[[132 141 122]
 [122 129 131]
 [149 126 109]
 [150 127 108]
 [122 131 134]
 [120 135 133]
 [146 125 114]]
->
[[122 132 141]
 [131 122 129]
 [109 149 126]
 [108 150 127]
 [134 122 131]
 [133 120 135]
 [114 146 125]]

[[131 138 111 118 145 111 138 130 125 133 117 120 138 126]
 [125 135 105 113 131 126 120 133 131 140 130 124 108 125]
 [118 143 128 128 124 122 129 121 125 115 108 130 150 124]]
->
[[126 131 138 111 118 145 111 138 130 125 133 117 120 138]
 [125 125 135 105 113 131 126 120 133 131 140 130 124 108]
 [124 118 143 128 128 124 122 129 121 125 115 108 130 150]]

[[124 131 111 131 125 127 142 127 133]
 [129 123 144 123 124 123 129 134 126]
 [125 109 151 125 137 135 121 138 136]
 [141 133 131 127 143 145 126 120 132]
 [138 139 124 119 141 139 116 117 144]
 [133 128 136 129 131 133 134 134 134]]
->
[[133 124 131 111 131 125 127 142 127]
 [126 129 123 144 123 124 123 129 134]
 [136 125 109 151 125 137 135 121 138]
 [132 141 133 131 127 143 145 126 120]
 [144 138 139 124 119 141 139 116 117]
 [134 133 128 136 129 131 133 134 134]]

[[139 124 120 133 133 142 127 121 136 129 110]
 [123 125 133 127 134 111 137 130 125 134 153]
 [132 126 123 128 125 136 124 125 131 126 115]
 [118 145 142 117 115 122 109 138 117 110 124]
 [119 144 142 115 116 122 108 138 115 108 125]
 [119 143 140 118 114 122 109 137 116 110 126]]
->
[[110 139 124 120 133 133 142 127 121 136 129]
 [153 123 125 133 127 134 111 137 130 125 134]
 [115 132 126 123 128 125 136 124 125 131 126]
 [124 118 145 142 117 115 122 109 138 117 110]
 [125 119 144 142 115 116 122 108 138 115 108]
 [126 119 143 140 118 114 122 109 137 116 110]]

[[117 150 136 113 122 134 129]
 [117 152 117 120 134 129 136]
 [117 127 126 128 123 138 115]
 [117 142 115 131 134 116 142]
 [117 151 114 129 131 136 117]
 [117 117 132 128 116 120 127]]
->
[[129 117 150 136 113 122 134]
 [136 117 152 117 120 134 129]
 [115 117 127 126 128 123 138]
 [142 117 142 115 131 134 116]
 [117 117 151 114 129 131 136]
 [127 117 117 132 128 116 120]]

[[144 137 119 117 113 133]
 [131 116 132 121 143 119]
 [138 116 131 117 152 104]
 [125 133 127 133 125 127]
 [132 136 125 131 106 154]
 [142 139 120 121 109 139]]
->
[[133 144 137 119 117 113]
 [119 131 116 132 121 143]
 [104 138 116 131 117 152]
 [127 125 133 127 133 125]
 [154 132 136 125 131 106]
 [139 142 139 120 121 109]]

[[111 109 110 136 110 108 115 116 113 113 111 113 157 152 137]
 [135 146 146 125 146 141 147 140 142 140 135 142 118 117 129]]
->
[[137 111 109 110 136 110 108 115 116 113 113 111 113 157 152]
 [129 135 146 146 125 146 141 147 140 142 140 135 142 118 117]]

[[122 124 127 116 129 158 127 135 135 138 119 136]
 [143 108 140 128 126 121 115 131 120 117 127 134]]
->
[[136 122 124 127 116 129 158 127 135 135 138 119]
 [134 143 108 140 128 126 121 115 131 120 117 127]]
---
[[132 139 112 112 140 131 117 116 146 117 120 134 132 131 134]
 [137 134 119 117 134 138 119 119 120 116 117 140 137 138 137]
 [124 127 130 133 126 121 133 132 149 137 137 121 119 119 120]
 [135 139 115 111 138 134 118 117 143 120 117 136 135 136 135]
 [120 127 130 124 129 122 134 133 151 135 134 120 120 118 118]]
->
[[120 127 130 124 129 122 134 133 151 135 134 120 120 118 118]
 [124 127 130 133 126 121 133 132 149 137 137 121 119 119 120]
 [132 139 112 112 140 131 117 116 146 117 120 134 132 131 134]
 [135 139 115 111 138 134 118 117 143 120 117 136 135 136 135]
 [137 134 119 117 134 138 119 119 120 116 117 140 137 138 137]]

[[142 145 119]
 [124 124 132]
 [109 106 143]
 [134 137 124]
 [123 125 132]
 [129 131 128]
 [148 155 113]
 [121 122 133]
 [126 128 130]]
->
[[109 106 143]
 [121 122 133]
 [123 125 132]
 [124 124 132]
 [126 128 130]
 [129 131 128]
 [134 137 124]
 [142 145 119]
 [148 155 113]]

[[115 135 137 136 136 134 137 138]
 [155 136 135 132 130 129 129 130]
 [129 115 114 117 116 115 117 118]
 [126 141 142 141 138 139 138 139]
 [157 139 137 131 131 132 131 132]
 [145 120 121 121 119 119 120 121]]
->
[[115 135 137 136 136 134 137 138]
 [126 141 142 141 138 139 138 139]
 [129 115 114 117 116 115 117 118]
 [145 120 121 121 119 119 120 121]
 [155 136 135 132 130 129 129 130]
 [157 139 137 131 131 132 131 132]]

[[129 127]
 [121 125]
 [116 120]
 [125 151]]
->
[[116 120]
 [121 125]
 [125 151]
 [129 127]]

[[117 144 118 134 112 117 132 134 131 148 127 110]
 [130 123 119 123 127 125 121 136 126 121 121 133]
 [134 140 136 104 116 135 123 132 113 126 115 147]
 [119 142 119 133 113 117 135 132 130 147 130 108]]
->
[[117 144 118 134 112 117 132 134 131 148 127 110]
 [119 142 119 133 113 117 135 132 130 147 130 108]
 [130 123 119 123 127 125 121 136 126 121 121 133]
 [134 140 136 104 116 135 123 132 113 126 115 147]]

[[130 145 125 136 117]
 [112 118 123 126 129]
 [105 114 131 125 155]
 [115 142 120 124 127]
 [109 132 123 144 128]]
->
[[105 114 131 125 155]
 [109 132 123 144 128]
 [112 118 123 126 129]
 [115 142 120 124 127]
 [130 145 125 136 117]]

[[135 125 105 114 116 109 114 148 117]
 [137 128 134 121 131 109 141 118 122]
 [130 120 108 119 125 124 113 144 126]]
->
[[130 120 108 119 125 124 113 144 126]
 [135 125 105 114 116 109 114 148 117]
 [137 128 134 121 131 109 141 118 122]]

[[118 130 152 116]
 [140 140 124 126]
 [136 143 144 121]
 [127 148 119 128]
 [119 125 135 116]
 [144 118 115 140]]
->
[[118 130 152 116]
 [119 125 135 116]
 [127 148 119 128]
 [136 143 144 121]
 [140 140 124 126]
 [144 118 115 140]]
